Here is a tiny trained network, its code and every weight. The questions are about switching its units off for an input and a class, where a switched-off unit gives its printed mean instead of its output.

import numpy as np


def w(rows, s, z=0):
    codes = np.array(rows[::2]) - 128.0
    scale = np.full(codes.shape[1], s)
    scale[-1] = z or s
    return codes * scale


def norm(h):
    return h / np.sqrt((h * h).mean(-1, keepdims=True) + 1e-5)


def f(y):
    return np.maximum(y, 0)


def log_softmax(a):
    a = a - a.max(-1, keepdims=True)
    return a - np.log(np.exp(a).sum(-1, keepdims=True))


def net(x, mask):
    res = np.array(x, float).reshape(1, 6) / 4 @ E
    u = 0
    for l in range(3):
        y = f(norm(res) @ A[l][:, :-1].T + A[l][:, -1])
        res = res + np.where(mask[u : u + 9], y, B[l][:, -1]) @ B[l][:, :-1]
        u += 9
    return log_softmax(norm(res)[-1] @ U[:, :-1].T + U[:, -1])


A, B = {}, {}
E = w([
[175,193,239,10,130,121],'x0',
[254,132,50,202,33,82],'x1',
[120,92,86,60,106,100],'x2',
[182,20,126,154,121,89],'x3',
[150,150,121,102,236,158],'x4',
[53,101,199,186,189,65],'x5',
],0.0073)
A[0] = w([
[45,132,79,211,83,219,144],'0.n0',
[180,195,132,103,195,138,40],'0.n1',
[155,185,135,172,199,82,68],'0.n2',
[64,4,108,98,118,129,104],'0.n3',
[60,87,106,98,77,141,67],'0.n4',
[73,139,172,125,189,171,143],'0.n5',
[158,137,67,178,197,118,59],'0.n6',
[175,95,86,84,153,197,3],'0.n7',
[139,123,134,186,121,95,146],'0.n8',
],0.011,0.0037)
B[0] = w([
[60,112,152,147,21,217,254],'0.n0',
[112,63,153,51,164,137,207],'0.n1',
[111,2,82,116,110,190,183],'0.n2',
[184,88,151,77,188,82,227],'0.n3',
[120,110,143,26,96,129,174],'0.n4',
[68,198,107,125,214,78,239],'0.n5',
[95,125,87,153,113,188,197],'0.n6',
[146,16,112,78,116,105,180],'0.n7',
[128,104,166,187,113,139,209],'0.n8',
],0.0094,0.0053)
A[1] = w([
[151,117,161,123,166,28,65],'1.n0',
[34,182,147,95,141,131,5],'1.n1',
[62,79,154,162,162,89,109],'1.n2',
[156,81,140,197,139,4,62],'1.n3',
[116,126,46,205,120,87,82],'1.n4',
[177,123,53,146,90,117,19],'1.n5',
[172,104,85,98,176,167,62],'1.n6',
[68,140,131,107,92,173,77],'1.n7',
[192,130,190,180,94,191,3],'1.n8',
],0.011,0.0034)
B[1] = w([
[186,119,129,172,53,81,218],'1.n0',
[40,183,157,49,254,126,237],'1.n1',
[200,99,107,147,175,152,254],'1.n2',
[239,199,152,145,177,107,247],'1.n3',
[182,11,70,247,152,197,211],'1.n4',
[90,134,109,108,185,188,212],'1.n5',
[138,100,137,82,146,31,215],'1.n6',
[110,120,159,199,164,141,221],'1.n7',
[86,108,168,95,87,10,192],'1.n8',
],0.0084,0.0041)
A[2] = w([
[93,92,137,189,68,244,144],'2.n0',
[117,125,115,198,151,125,78],'2.n1',
[131,67,111,160,160,154,131],'2.n2',
[136,71,89,220,189,100,200],'2.n3',
[38,135,174,155,103,82,122],'2.n4',
[95,221,120,59,90,122,119],'2.n5',
[164,136,66,72,65,123,150],'2.n6',
[166,120,98,83,160,140,1],'2.n7',
[133,140,122,136,188,127,79],'2.n8',
],0.012,0.0049)
B[2] = w([
[179,219,119,122,21,127,236],'2.n0',
[154,46,52,54,116,139,158],'2.n1',
[96,175,183,98,102,175,205],'2.n2',
[89,167,160,147,156,255,255],'2.n3',
[145,134,142,68,132,95,167],'2.n4',
[79,55,149,175,178,181,173],'2.n5',
[95,88,64,112,72,175,187],'2.n6',
[130,80,69,77,153,68,150],'2.n7',
[96,152,140,144,154,148,157],'2.n8',
],0.0099,0.0083)
U = w([
[171,69,71,32,128,59,132],'0',
[35,155,182,90,253,156,158],'1',
[115,133,90,170,49,241,174],'2',
[202,137,172,232,190,106,106],'3',
[172,205,170,172,54,31,92],'4',
[104,158,49,198,163,60,2],'5',
],0.017,0.0095)

Each question gives the input, the list of numbers given to net, and the class t.
The units are the neurons (one row each of A and B). Each row of codes is followed by its name. A weight is (code - 128) times the scale printed after its matrix; where a second scale follows, it is the last column's (A, B and U).
mask holds one flag per neuron, layer by layer. A switched-off neuron (its flag False) gives its mean, the last column of its row in B, instead of its output. The means were averaged over made-up inputs and are rounded, as every weight is.
A unit's drop is (log p(t) with every unit on - log p(t) with that unit switched off) / (log p(t) with every unit on - log p(t) with every unit switched off).
The circuit of an input: a set's keep is (log p(t) with only the set's units on - log p(t) with every unit switched off) / (log p(t) with every unit on - log p(t) with every unit switched off). Starting from the 12 units with the biggest drops (on a tie, the unit counted first), units are removed one at a time, each time the one whose removal leaves the highest keep (on an exact tie, the one counted first), for as long as the keep stays at least 0.8.
circuit, biggest first: the units of the circuit, biggest drop first
top k neurons: the k neurons with the biggest drops, biggest first
k most important neurons of layer l: the k neurons of layer l with the biggest drops, biggest first
drop of u: that unit's drop, to one decimal
input [6,-2,0,7,2,4], class 3: top 3 neurons	(1.n0 0.n0 0.n6)
input [0,2,-2,-3,1,4], class 2: circuit, biggest first	(0.n2)
input [5,4,3,8,-3,4], class 4: circuit, biggest first	(1.n0 0.n2)
input [-2,8,3,7,1,2], class 3: 4 most important neurons of layer 0	(0.n0 0.n2 0.n8 0.n4)
input [3,1,-6,-3,-6,2], class 4: top 2 neurons	(0.n5 2.n3)
input [1,3,8,-6,8,2], class 0: circuit, biggest first	(2.n3 2.n7)
input [4,6,-5,3,-5,2], class 3: 2 most important neurons of layer 1	(1.n3 1.n4)
input [6,5,-2,8,-7,-7], class 0: 3 most important neurons of layer 2	(2.n3 2.n0 2.n2)
input [0,3,0,4,3,8], class 3: 3 most important neurons of layer 1	(1.n3 1.n2 1.n5)
input [7,-2,4,-2,-2,-8], class 0: top 3 neurons	(0.n0 2.n3 0.n5)
input [-2,1,-3,0,8,6], class 2: top 2 neurons	(0.n2 0.n6)
input [-6,-1,8,0,8,-2], class 0: top 3 neurons	(0.n3 0.n7 1.n6)
input [3,-4,-4,8,-4,8], class 3: top 2 neurons	(1.n0 1.n3)
input [1,-4,-4,-8,-5,-6], class 1: circuit, biggest first	(1.n1)
input [4,7,-6,8,-5,1], class 3: top 2 neurons	(1.n3 2.n0)
input [-3,2,-8,-2,-8,1], class 4: drop of 2.n4	0.1
